Below are the code and all the weights of a small trained network. Each question names an input and a target symbol and asks about switching units off, where a switched-off unit gives its printed mean instead of its output.

import numpy as np


def w(rows, s, z=0):
    codes = np.array(rows[::2]) - 128.0
    scale = np.full(codes.shape[1], s)
    scale[-1] = z or s
    return codes * scale


def f(y):
    return np.maximum(y, 0)


def softmax(a):
    e = np.exp(a - a.max(-1, keepdims=True))
    return e / e.sum(-1, keepdims=True)


def log_softmax(a):
    a = a - a.max(-1, keepdims=True)
    return a - np.log(np.exp(a).sum(-1, keepdims=True))


def net(x, mask):
    ids = ['αγδζηθμξπστφψω'.index(c) for c in x.split()]
    T = len(ids)
    res = E[ids] + P[:T]
    u = 0
    for l in range(3):
        r = res
        for j in range(2):
            rows = slice(4 * j, 4 * j + 4)
            q, k, v = (r @ M[l][rows].T for M in (Q, K, V))
            z = softmax(np.where(np.tri(T) > 0, q @ k.T / 4**0.5, -1e9)) @ v
            o = O[l][rows]
            res = res + np.where(mask[u + j], z, o[:, -1]) @ o[:, :-1]
        u += 2
        y = f(res @ A[l][:, :-1].T + A[l][:, -1])
        res = res + np.where(mask[u : u + 8], y, B[l][:, -1]) @ B[l][:, :-1]
        u += 8
    return log_softmax(res[-1] @ U[:, :-1].T + U[:, -1])


Q, K, V, O, A, B = {}, {}, {}, {}, {}, {}
E = w([
[83,225,130,54,126],'α',
[94,19,149,121,64],'γ',
[151,109,209,218,212],'δ',
[55,49,131,146,177],'ζ',
[195,203,47,53,133],'η',
[201,58,62,79,162],'θ',
[55,134,15,26,155],'μ',
[34,167,164,88,56],'ξ',
[159,83,88,84,83],'π',
[205,174,105,172,226],'σ',
[134,73,232,193,108],'τ',
[92,57,45,198,254],'φ',
[186,125,183,108,50],'ψ',
[233,137,171,131,129],'ω',
],0.0064)
P = w([
[194,28,146,4,88],'0',
[106,149,104,145,147],'1',
[132,123,98,137,139],'2',
[136,121,123,114,145],'3',
[131,109,99,131,137],'4',
[136,119,103,115,146],'5',
[117,123,113,126,155],'6',
[126,117,112,118,154],'7',
[129,133,128,123,161],'8',
],0.0037)
Q[0] = w([
[78,213,40,16,134],'L0H0',
[183,193,101,9,119],'L0H0',
[103,181,45,14,118],'L0H0',
[158,193,95,2,117],'L0H0',
[217,11,78,244,115],'L0H1',
[142,99,213,30,34],'L0H1',
[246,38,187,129,35],'L0H1',
[247,38,186,179,61],'L0H1',
],0.007)
K[0] = w([
[199,31,202,214,120],'L0H0',
[94,18,207,147,101],'L0H0',
[189,31,221,177,116],'L0H0',
[122,17,210,157,108],'L0H0',
[42,255,162,107,118],'L0H1',
[146,50,209,21,34],'L0H1',
[41,214,229,37,41],'L0H1',
[28,216,204,75,50],'L0H1',
],0.0073)
V[0] = w([
[128,86,163,189,156],'L0H0',
[120,218,169,128,103],'L0H0',
[148,212,103,107,107],'L0H0',
[253,60,176,74,86],'L0H0',
[73,134,126,57,79],'L0H1',
[52,70,139,75,99],'L0H1',
[128,82,32,74,163],'L0H1',
[186,158,202,59,55],'L0H1',
],0.004)
O[0] = w([
[114,82,195,204,137,96],'L0H0',
[130,253,152,123,110,51],'L0H0',
[162,243,76,93,135,98],'L0H0',
[241,61,137,89,107,247],'L0H0',
[101,98,130,31,65,153],'L0H1',
[58,34,162,68,78,174],'L0H1',
[100,40,47,42,170,254],'L0H1',
[239,114,173,79,73,134],'L0H1',
],0.0034,0.00097)
A[0] = w([
[199,3,94,122,223,238],'L0N0',
[155,129,146,23,55,75],'L0N1',
[21,43,3,57,78,249],'L0N2',
[149,110,101,16,11,166],'L0N3',
[161,5,224,169,79,253],'L0N4',
[206,153,157,56,34,187],'L0N5',
[192,102,2,100,227,248],'L0N6',
[233,147,34,14,53,241],'L0N7',
],0.0053,0.0035)
B[0] = w([
[185,56,138,100,208,245],'L0N0',
[68,224,133,21,48,146],'L0N1',
[58,81,94,3,128,255],'L0N2',
[88,177,110,15,67,197],'L0N3',
[154,24,215,147,87,217],'L0N4',
[155,182,163,83,78,187],'L0N5',
[168,133,66,46,222,250],'L0N6',
[166,159,120,19,99,243],'L0N7',
],0.0061,0.0051)
Q[1] = w([
[148,20,167,49,190],'L1H0',
[158,38,150,30,196],'L1H0',
[162,122,102,4,158],'L1H0',
[107,184,112,219,86],'L1H0',
[134,50,181,24,171],'L1H1',
[161,38,194,2,152],'L1H1',
[55,213,67,212,103],'L1H1',
[144,190,78,248,78],'L1H1',
],0.0066)
K[1] = w([
[141,116,233,48,70],'L1H0',
[130,86,229,55,79],'L1H0',
[129,36,214,84,121],'L1H0',
[125,179,49,183,150],'L1H0',
[115,151,122,16,48],'L1H1',
[125,144,103,2,59],'L1H1',
[124,146,118,232,181],'L1H1',
[164,90,153,249,210],'L1H1',
],0.0068)
V[1] = w([
[208,58,182,119,80],'L1H0',
[179,169,149,156,159],'L1H0',
[50,122,201,118,112],'L1H0',
[113,157,210,102,67],'L1H0',
[195,17,107,178,213],'L1H1',
[253,12,141,176,185],'L1H1',
[191,67,134,141,90],'L1H1',
[97,237,156,95,42],'L1H1',
],0.0043)
O[1] = w([
[165,114,201,105,38,241],'L1H0',
[176,170,189,131,192,50],'L1H0',
[64,134,110,234,79,141],'L1H0',
[147,160,95,180,66,201],'L1H0',
[129,103,232,45,158,2],'L1H1',
[158,121,231,4,130,31],'L1H1',
[122,133,152,35,71,141],'L1H1',
[142,167,34,203,92,217],'L1H1',
],0.0038,0.0061)
A[1] = w([
[198,19,245,101,184,179],'L1N0',
[92,75,113,132,3,189],'L1N1',
[245,126,42,68,153,254],'L1N2',
[50,233,143,19,102,148],'L1N3',
[103,118,175,157,19,229],'L1N4',
[205,123,31,51,161,246],'L1N5',
[252,112,88,85,20,203],'L1N6',
[77,10,94,93,64,170],'L1N7',
],0.0054,0.0044)
B[1] = w([
[169,88,231,196,195,186],'L1N0',
[17,140,191,175,49,190],'L1N1',
[108,198,191,123,221,248],'L1N2',
[80,194,2,173,127,188],'L1N3',
[163,140,146,206,3,168],'L1N4',
[94,187,151,119,213,254],'L1N5',
[99,190,244,109,121,229],'L1N6',
[23,64,184,126,120,205],'L1N7',
],0.0053,0.012)
Q[2] = w([
[143,104,52,179,138],'L2H0',
[183,79,138,156,138],'L2H0',
[104,139,73,149,114],'L2H0',
[75,171,178,58,117],'L2H0',
[14,196,138,232,162],'L2H1',
[254,59,13,112,75],'L2H1',
[78,109,230,53,140],'L2H1',
[253,55,21,78,83],'L2H1',
],0.0067)
K[2] = w([
[164,87,106,213,161],'L2H0',
[118,132,69,146,140],'L2H0',
[167,96,163,175,162],'L2H0',
[106,151,175,65,106],'L2H0',
[39,231,210,25,94],'L2H1',
[164,116,2,219,135],'L2H1',
[146,80,252,107,170],'L2H1',
[181,96,8,222,133],'L2H1',
],0.0065)
V[2] = w([
[94,123,118,172,133],'L2H0',
[131,86,212,239,188],'L2H0',
[156,107,120,40,61],'L2H0',
[106,76,96,120,53],'L2H0',
[213,86,211,172,225],'L2H1',
[195,238,41,2,231],'L2H1',
[202,234,199,197,28],'L2H1',
[147,186,109,204,253],'L2H1',
],0.0037)
O[2] = w([
[102,133,94,149,130,90],'L2H0',
[178,96,48,218,156,121],'L2H0',
[106,136,234,69,162,142],'L2H0',
[70,143,154,126,157,13],'L2H0',
[194,85,118,175,128,131],'L2H1',
[197,148,121,1,105,223],'L2H1',
[170,225,213,219,130,151],'L2H1',
[219,149,23,112,77,2],'L2H1',
],0.0053,0.0037)
A[2] = w([
[113,164,121,121,254,34],'L2N0',
[128,101,146,128,30,139],'L2N1',
[166,95,82,195,155,238],'L2N2',
[178,61,209,121,164,130],'L2N3',
[161,182,160,155,94,207],'L2N4',
[83,175,158,181,154,8],'L2N5',
[159,109,102,80,189,243],'L2N6',
[86,163,158,187,166,3],'L2N7',
],0.0062,0.0061)
B[2] = w([
[225,29,59,5,2,208],'L2N0',
[189,53,81,79,74,175],'L2N1',
[82,202,38,196,80,188],'L2N2',
[136,96,40,183,187,229],'L2N3',
[173,213,135,189,99,214],'L2N4',
[209,57,72,42,21,215],'L2N5',
[107,170,104,152,231,255],'L2N6',
[200,46,77,50,23,206],'L2N7',
],0.0062,0.0091)
U = w([
[50,249,100,177,152,232],'α',
[100,31,180,103,100,82],'γ',
[123,165,124,250,190,177],'δ',
[4,97,137,194,211,232],'ζ',
[195,176,109,59,101,7],'η',
[166,65,191,57,166,101],'θ',
[54,98,61,70,134,3],'μ',
[102,129,58,127,32,75],'ξ',
[42,159,241,124,196,222],'π',
[253,121,74,128,117,125],'σ',
[190,68,127,182,79,116],'τ',
[136,40,34,125,142,19],'φ',
[199,142,210,105,69,54],'ψ',
[168,200,230,180,186,223],'ω',
],0.0055,0.0048)

Each question gives the input, a string of symbols that net reads in full, and the target symbol t.
The units are the heads (4 rows each of Q, K, V and O) and the neurons (one row each of A and B). Each row of codes is followed by its name. A weight is (code - 128) times the scale printed after its matrix; where a second scale follows, it is the last column's (O, A, B and U).
mask holds one flag per unit, layer by layer, with each layer's heads first. A switched-off unit (its flag False) gives its mean, the last column of its rows in O or B, instead of its output. The means were averaged over made-up inputs and are rounded, as every weight is.
A unit's drop is (log p(t) with every unit on - log p(t) with that unit switched off) / (log p(t) with every unit on - log p(t) with every unit switched off).
unit that matters most: the unit with the biggest drop
k most important neurons: the k neurons with the biggest drops, biggest first
k most important neurons of layer l: the k neurons of layer l with the biggest drops, biggest first
which heads matter: for each layer, one digit per head in row order, 1 if its drop is at least 0.15 and else 0, layers parted by /
input ω ω ξ τ, target ω: unit that matters most	L2N0
input π ω σ η ω ψ, target π: 2 most important neurons	[L2N0, L2N7]
input ξ ζ γ π π μ α τ μ, target ξ: which heads matter	01 / 11 / 01
input θ σ ξ α π ω, target θ: 2 most important neurons of layer 1	[L1N1, L1N4]
input φ δ τ, target φ: 2 most important neurons	[L2N3, L0N0]
input φ π ω π μ φ π ξ γ, target γ: which heads matter	00 / 00 / 00
input ξ π ψ τ ζ ζ ζ, target ξ: 3 most important neurons of layer 0	[L0N1, L0N3, L0N6]
input ξ θ ψ ψ, target ξ: which heads matter	01 / 11 / 01
input ξ ψ τ σ ζ ω ω σ ξ, target ξ: 3 most important neurons	[L2N5, L2N7, L0N6]
input η σ α, target η: 2 most important neurons of layer 0	[L0N6, L0N4]
input μ σ ω μ, target μ: which heads matter	00 / 00 / 01
input τ τ ξ ξ ω, target τ: 3 most important neurons	[L2N7, L2N5, L0N4]
input ψ σ α σ, target ψ: 2 most important neurons	[L0N4, L2N0]
input τ φ η ω ψ μ ω σ τ, target τ: 3 most important neurons of layer 2	[L2N7, L2N5, L2N6]
input ζ ζ π ξ ψ ζ μ η τ, target ζ: 2 most important neurons	[L2N0, L2N5]
input σ γ α φ γ μ α θ, target θ: which heads matter	00 / 00 / 00
input α ξ ξ η ψ φ φ σ, target α: unit that matters most	L1H1
input φ σ σ, target σ: which heads matter	00 / 00 / 10
input α ψ δ σ ξ, target α: 3 most important neurons of layer 2	[L2N0, L2N7, L2N5]
input ω α ξ μ π, target ω: unit that matters most	L2H1
input δ τ ξ φ σ ξ, target δ: 2 most important neurons	[L1N0, L0N4]
input ψ ξ τ ζ π ξ τ, target ψ: 3 most important neurons of layer 0	[L0N4, L0N5, L0N1]
input γ π η α φ α π η ψ, target ψ: 3 most important neurons of layer 0	[L0N4, L0N5, L0N6]
input τ δ α θ ζ α δ, target τ: 2 most important neurons	[L0N4, L2N7]
input μ θ θ π θ α, target μ: which heads matter	01 / 10 / 01
input μ ω σ ζ α η, target μ: which heads matter	01 / 10 / 01
input α θ ξ δ μ, target α: unit that matters most	L1H1
input η φ ω, target η: 2 most important neurons of layer 0	[L0N6, L0N7]
